Read these off the row that follows.
1) Give the third entry from the left.
2) Give the 1st entry from the right.
3) Give the fourth entry.
4) Give the first entry.
5) Give the entry just right of 152.
[109 122 145 142 119 110 137 114 140 116 123 141 152 122 131 104]
1) 145
2) 104
3) 142
4) 109
5) 122

[[129 142 134 130 127 126 125 132 151]
 [128 131 128 131 124 131 127 132 101]
 [127 120 133 116 129 130 123 127 147]
 [127 139 126 132 126 130 128 128 126]
 [131 122 115 130 136 130 140 129 142]
 [131 122 110 133 125 133 129 119 122]
 [133 131 144 119 129 120 108 130 136]
 [128 117 134 133 134 127 122 141 107]]
Counting starts at 0.
The entry in the top-right corner: 151
The entry at row 0, column 1 is 142
The entry in the bottom-left corner -> 128
The minimum: 101
The entry in row 0 and column 0: 129
The entry in row 1 and column 0?
A: 128
The entry at row 0, column 2: 134
The entry at row 1, column 1: 131
The entry in row 2 and column 0 -> 127
The entry just right of 110?
A: 133
The entry directly below 124: 129
The entry just left of the smallest entry?
A: 132
The entry in row 2 and column 1 -> 120
The entry just right of 115 is 130
The entry in the bottom-right corner -> 107
The entry directly above 144?
A: 110
The entry directly below the smallest entry is 147
The entry just left of 123?
A: 130

M =
[[128 138 124 125 131 130 152 141 131 137 140 143]
 [130 118 134 125 149 130 139 141 132 138 119 116]
 [129 141 139 132 138 137 119 149 142 134 130 121]
 [135 140 127 123 120 130 104 114 126 123 124 143]
 [143 127 127 125 135 133 129 127 140 151 129 148]
 [131 131 127 120 131 130 117 142 127 128 117 100]
 [129 127 119 121 129 124 114 113 122 131 118 153]
 [144 114 115 112 125 126 126 121 123 143 118 127]
 [124 125 135 123 137 129 156 120 118 117 132 133]
 [107 142 125 137 122 123 119 137 122 111 130 125]
 [124 125 134 123 136 129 156 120 118 117 132 134]
 [134 125 140 115 149 133 142 121 119 122 119 135]]
Give the first entry on the main diagonal.
A: 128
Give the smallest entry.
A: 100
The entry in the bottom-right corner -> 135
Give the 3rd smallest entry.
A: 107
Give the 4th-last entry, reading row by row.
A: 119
The largest entry in the last row is 149
Give the bottom-left entry.
A: 134
The entry in the top-right corner -> 143
Give the smallest entry in the first row.
A: 124
The entry directly below the smallest entry: 153
The fifth entry in reading order -> 131
The smallest entry in the last row is 115
The fourth entry, reading row by row: 125
Give the third entry on the diagonal from the top-right corner.
A: 134
Give the 3rd entry on the main diagonal.
A: 139
Give the second-last entry, reading row by row.
A: 119
Give the entry just right of 107.
A: 142
The second entry, reading row by row -> 138
Give the 2nd smallest entry.
A: 104
The largest entry in the first row -> 152

Questions about the row below.
1) What is the entry just right of the centre entry?
2) What is the fifth entry from the end?
3) What is the 2nd entry from the left?
[118 147 148 118 120 149 134]
1) 120
2) 148
3) 147

B = [126 136 131 118 134 109 127 105 129 124 148 139 128]
Find the entry just right of 127.
A: 105
Find the entry just left of 148.
A: 124

arr = ((134, 115, 129, 139, 132, 128), (128, 137, 149, 134, 132, 125), (134, 115, 129, 139, 132, 128), (126, 130, 121, 122, 125, 129), (127, 125, 117, 124, 126, 129), (134, 120, 139, 141, 134, 126))
The entry just right of the largest entry is 134
The entry just left of 120 is 134
The third entry in reading order -> 129
The second largest entry is 141
The first entry in reading order is 134
